Here is a tiny trained network, its code and every weight. The questions are about switching its units off for an input and a class, where a switched-off unit gives its printed mean instead of its output.

import numpy as np


def w(rows, s, z=0):
    codes = np.array(rows[::2]) - 128.0
    scale = np.full(codes.shape[1], s)
    scale[-1] = z or s
    return codes * scale


def norm(h):
    return h / np.sqrt((h * h).mean(-1, keepdims=True) + 1e-5)


def f(y):
    return np.maximum(y, 0)


def log_softmax(a):
    a = a - a.max(-1, keepdims=True)
    return a - np.log(np.exp(a).sum(-1, keepdims=True))


def net(x, mask):
    res = np.array(x, float).reshape(1, 8) / 4 @ E
    u = 0
    for l in range(3):
        y = f(norm(res) @ A[l][:, :-1].T + A[l][:, -1])
        res = res + np.where(mask[u : u + 9], y, B[l][:, -1]) @ B[l][:, :-1]
        u += 9
    return log_softmax(norm(res)[-1] @ U[:, :-1].T + U[:, -1])


A, B = {}, {}
E = w([
[102,180,93,77,38,147,255],'x0',
[108,120,92,53,244,127,74],'x1',
[153,115,91,195,97,128,194],'x2',
[25,135,114,152,150,93,101],'x3',
[104,148,124,99,105,225,144],'x4',
[121,49,121,52,140,41,109],'x5',
[162,142,82,100,93,196,111],'x6',
[108,102,54,82,174,128,209],'x7',
],0.014)
A[0] = w([
[117,103,64,105,38,162,123,14],'L0N1',
[135,82,74,232,110,111,184,67],'L0N2',
[227,102,209,123,125,16,77,114],'L0N3',
[178,117,173,159,75,122,135,92],'L0N4',
[150,127,81,18,68,149,155,42],'L0N5',
[106,166,104,131,132,172,157,2],'L0N6',
[237,145,95,216,188,170,44,116],'L0N7',
[2,197,181,174,72,152,82,107],'L0N8',
[143,66,185,113,108,229,74,65],'L0N9',
],0.026,0.0078)
B[0] = w([
[148,86,62,130,72,100,151,156],'L0N1',
[62,221,159,144,165,84,124,186],'L0N2',
[113,61,221,169,123,89,117,255],'L0N3',
[113,202,140,124,113,132,149,185],'L0N4',
[138,95,81,54,74,169,88,176],'L0N5',
[101,164,191,145,144,136,140,146],'L0N6',
[254,91,143,91,135,174,122,254],'L0N7',
[143,74,172,165,96,98,108,215],'L0N8',
[101,171,164,117,191,192,147,187],'L0N9',
],0.037,0.021)
A[1] = w([
[69,163,67,194,160,106,149,65],'L1N1',
[54,79,122,131,174,108,73,106],'L1N2',
[138,124,167,165,120,135,116,3],'L1N3',
[127,39,93,134,253,77,60,179],'L1N4',
[109,126,55,59,155,180,154,52],'L1N5',
[156,177,83,155,181,159,131,3],'L1N6',
[127,110,162,152,101,177,139,110],'L1N7',
[132,120,129,194,108,170,126,23],'L1N8',
[159,140,120,108,176,214,106,81],'L1N9',
],0.034,0.0051)
B[1] = w([
[30,94,156,75,88,195,166,157],'L1N1',
[96,113,118,89,98,129,252,198],'L1N2',
[172,80,112,152,121,52,176,227],'L1N3',
[4,199,62,75,83,118,49,250],'L1N4',
[196,119,110,135,208,76,77,187],'L1N5',
[134,158,109,88,114,193,66,141],'L1N6',
[142,97,148,82,166,35,119,225],'L1N7',
[128,145,150,147,150,99,100,154],'L1N8',
[142,182,93,137,181,162,114,226],'L1N9',
],0.036,0.017)
A[2] = w([
[164,185,130,203,60,235,135,3],'L2N1',
[130,119,87,198,132,159,146,94],'L2N2',
[169,121,125,180,137,158,142,55],'L2N3',
[212,93,99,160,195,196,151,110],'L2N4',
[81,191,56,141,107,7,194,69],'L2N5',
[132,120,96,175,143,141,161,33],'L2N6',
[120,111,133,188,122,197,198,49],'L2N7',
[146,102,110,227,114,206,175,58],'L2N8',
[103,45,103,12,168,41,80,152],'L2N9',
],0.021,0.0058)
B[2] = w([
[127,111,94,127,189,129,71,132],'L2N1',
[152,137,121,132,139,124,176,128],'L2N2',
[130,136,124,113,105,88,130,137],'L2N3',
[45,147,104,160,143,59,84,179],'L2N4',
[50,101,110,131,211,194,136,188],'L2N5',
[110,102,181,64,99,162,68,128],'L2N6',
[119,130,111,191,124,145,121,130],'L2N7',
[145,124,110,128,132,132,135,128],'L2N8',
[126,252,130,183,124,225,204,253],'L2N9',
],0.026,0.024)
U = w([
[200,51,248,184,149,64,119,149],'0',
[10,150,143,124,106,111,171,128],'1',
[181,198,82,71,180,174,94,165],'2',
[199,53,28,112,51,124,118,3],'3',
],0.018,0.0057)

Each question gives the input, the list of numbers given to net, and the class t.
The units are the neurons (one row each of A and B). Each row of codes is followed by its name. A weight is (code - 128) times the scale printed after its matrix; where a second scale follows, it is the last column's (A, B and U).
mask holds one flag per neuron, layer by layer. A switched-off neuron (its flag False) gives its mean, the last column of its row in B, instead of its output. The means were averaged over made-up inputs and are rounded, as every weight is.
A unit's drop is (log p(t) with every unit on - log p(t) with that unit switched off) / (log p(t) with every unit on - log p(t) with every unit switched off).
The circuit of an input: a set's keep is (log p(t) with only the set's units on - log p(t) with every unit switched off) / (log p(t) with every unit on - log p(t) with every unit switched off). Starting from the 12 units with the biggest drops (on a tie, the unit counted first), units are removed one at a time, each time the one whose removal leaves the highest keep (on an exact tie, the one counted first), for as long as the keep stays at least 0.8.
units of the circuit, in order: the units of the circuit, biggest drop first
most important unit: the unit with the biggest drop
top k neurons: the k neurons with the biggest drops, biggest first
k most important neurons of layer l: the k neurons of layer l with the biggest drops, biggest first
drop when u is switched off: that unit's drop, to one decimal
input [7,-2,0,2,-4,0,6,4], class 2: most important unit	L0N5
input [7,2,-3,7,2,4,8,5], class 3: top 2 neurons	[L0N1, L0N5]
input [3,-4,0,-6,8,8,2,6], class 3: top 2 neurons	[L0N1, L0N5]
input [8,1,-5,-2,8,8,0,8], class 2: 2 most important neurons of layer 1	[L1N5, L1N3]
input [-1,5,7,-4,5,8,-6,8], class 2: top 3 neurons	[L0N3, L0N8, L1N5]
input [8,3,-5,6,5,-2,-7,8], class 2: top 2 neurons	[L0N3, L0N5]
input [6,7,4,-5,-2,7,6,-3], class 3: top 3 neurons	[L0N5, L0N1, L0N9]
input [6,6,0,-8,-4,-6,-7,-1], class 2: 2 most important neurons of layer 0	[L0N3, L0N8]
input [6,-7,3,7,-6,2,-6,-7], class 0: top 2 neurons	[L0N8, L1N4]
input [-1,6,1,-1,2,1,-2,6], class 2: top 4 neurons	[L0N3, L0N8, L1N5, L0N2]
input [-2,-6,5,-8,3,3,7,-7], class 2: top 4 neurons	[L0N8, L0N9, L1N9, L0N4]
input [2,2,-6,4,4,-3,5,4], class 2: top 2 neurons	[L0N3, L0N5]
input [-5,-3,1,6,-1,-6,0,5], class 0: top 2 neurons	[L0N8, L0N7]
input [-1,-6,-4,3,1,-1,1,4], class 0: units of the circuit, in order	[L0N8]
input [5,-2,-7,1,6,0,-4,-3], class 0: top 2 neurons	[L0N8, L1N4]
input [-3,-2,-6,6,3,-3,7,2], class 0: drop when L0N8 is switched off	1.2
input [7,0,-7,6,-2,-1,6,-5], class 3: drop when L0N3 is switched off	0.2
input [-7,-8,3,7,5,-8,3,-1], class 0: drop when L0N8 is switched off	1.6
